Here is a tiny trained network, its code and every weight. The questions are about switching its units off for an input and a class, where a switched-off unit gives its printed mean instead of its output.

import numpy as np


def w(rows, s, z=0):
    codes = np.array(rows[::2]) - 128.0
    scale = np.full(codes.shape[1], s)
    scale[-1] = z or s
    return codes * scale


def norm(h):
    return h / np.sqrt((h * h).mean(-1, keepdims=True) + 1e-5)


def f(y):
    return y / 2 * (1 + np.tanh(0.7978845608 * (y + 0.044715 * y**3)))


def log_softmax(a):
    a = a - a.max(-1, keepdims=True)
    return a - np.log(np.exp(a).sum(-1, keepdims=True))


def net(x, mask):
    res = np.array(x, float).reshape(1, 5) / 4 @ E
    u = 0
    for l in range(2):
        y = f(norm(res) @ A[l][:, :-1].T + A[l][:, -1])
        res = res + np.where(mask[u : u + 8], y, B[l][:, -1]) @ B[l][:, :-1]
        u += 8
    return log_softmax(norm(res)[-1] @ U[:, :-1].T + U[:, -1])


A, B = {}, {}
E = w([
[190,73,121,120,36],'x0',
[111,57,165,78,158],'x1',
[105,95,2,217,75],'x2',
[116,124,116,89,47],'x3',
[79,119,64,83,201],'x4',
],0.0069)
A[0] = w([
[144,53,181,118,122,18],'L0N0',
[110,74,142,154,93,206],'L0N1',
[195,125,155,155,67,8],'L0N2',
[102,139,152,168,104,34],'L0N3',
[98,190,146,245,141,66],'L0N4',
[125,171,196,101,189,181],'L0N5',
[111,131,115,130,181,3],'L0N6',
[98,177,117,232,131,50],'L0N7',
],0.011,0.0042)
B[0] = w([
[135,163,82,164,142,141],'L0N0',
[238,140,87,96,207,190],'L0N1',
[243,135,241,120,77,163],'L0N2',
[151,220,93,254,179,118],'L0N3',
[89,201,37,152,101,199],'L0N4',
[78,114,208,93,209,255],'L0N5',
[138,102,163,104,58,131],'L0N6',
[62,244,97,143,83,185],'L0N7',
],0.0089,0.0059)
A[1] = w([
[119,237,128,254,130,54],'L1N0',
[47,109,49,38,76,8],'L1N1',
[131,89,57,23,138,210],'L1N2',
[93,16,49,112,119,126],'L1N3',
[103,41,45,112,97,68],'L1N4',
[85,140,183,178,123,37],'L1N5',
[185,86,251,180,26,207],'L1N6',
[101,97,190,189,145,5],'L1N7',
],0.0094,0.0026)
B[1] = w([
[68,165,2,119,98,253],'L1N0',
[168,44,142,188,35,178],'L1N1',
[84,103,163,216,131,241],'L1N2',
[168,92,143,209,171,201],'L1N3',
[132,76,215,182,115,185],'L1N4',
[112,31,139,77,107,132],'L1N5',
[223,129,42,8,76,247],'L1N6',
[103,60,104,90,176,125],'L1N7',
],0.0085,0.0041)
U = w([
[115,83,160,221,80,2],'0',
[250,182,129,87,67,165],'1',
[61,162,250,47,245,86],'2',
[139,110,167,203,151,175],'3',
[59,248,48,194,87,181],'4',
],0.013,0.0046)

Each question gives the input, the list of numbers given to net, and the class t.
The units are the neurons (one row each of A and B). Each row of codes is followed by its name. A weight is (code - 128) times the scale printed after its matrix; where a second scale follows, it is the last column's (A, B and U).
mask holds one flag per neuron, layer by layer. A switched-off neuron (its flag False) gives its mean, the last column of its row in B, instead of its output. The means were averaged over made-up inputs and are rounded, as every weight is.
A unit's drop is (log p(t) with every unit on - log p(t) with that unit switched off) / (log p(t) with every unit on - log p(t) with every unit switched off).
The circuit of an input: a set's keep is (log p(t) with only the set's units on - log p(t) with every unit switched off) / (log p(t) with every unit on - log p(t) with every unit switched off). Starting from the 12 units with the biggest drops (on a tie, the unit counted first), units are removed one at a time, each time the one whose removal leaves the highest keep (on an exact tie, the one counted first), for as long as the keep stays at least 0.8.
circuit, biggest first: the units of the circuit, biggest drop first
k most important neurons: the k neurons with the biggest drops, biggest first
k most important neurons of layer l: the k neurons of layer l with the biggest drops, biggest first
drop when u is switched off: that unit's drop, to one decimal
input [-3,-4,2,5,5], class 0: circuit, biggest first => [L1N1, L0N4, L0N1]
input [2,6,2,1,5], class 3: circuit, biggest first => [L1N3]
input [4,-6,4,7,1], class 1: circuit, biggest first => [L0N4, L0N2, L1N6]
input [1,-8,-8,3,-1], class 2: 2 most important neurons of layer 0 => [L0N5, L0N6]
input [4,5,-1,-6,8], class 3: 2 most important neurons => [L1N2, L1N3]
input [2,3,0,5,1], class 0: 2 most important neurons => [L0N5, L1N2]
input [2,3,1,-5,8], class 3: 2 most important neurons => [L0N5, L1N3]
input [0,4,1,-2,1], class 3: 2 most important neurons of layer 0 => [L0N5, L0N2]
input [-3,6,4,2,-7], class 1: drop when L0N2 is switched off => 0.2
input [7,4,7,3,6], class 0: drop when L0N1 is switched off => -0.1
input [-2,8,2,8,-2], class 3: drop when L0N5 is switched off => -0.1
input [1,3,4,5,0], class 0: drop when L0N1 is switched off => -0.2
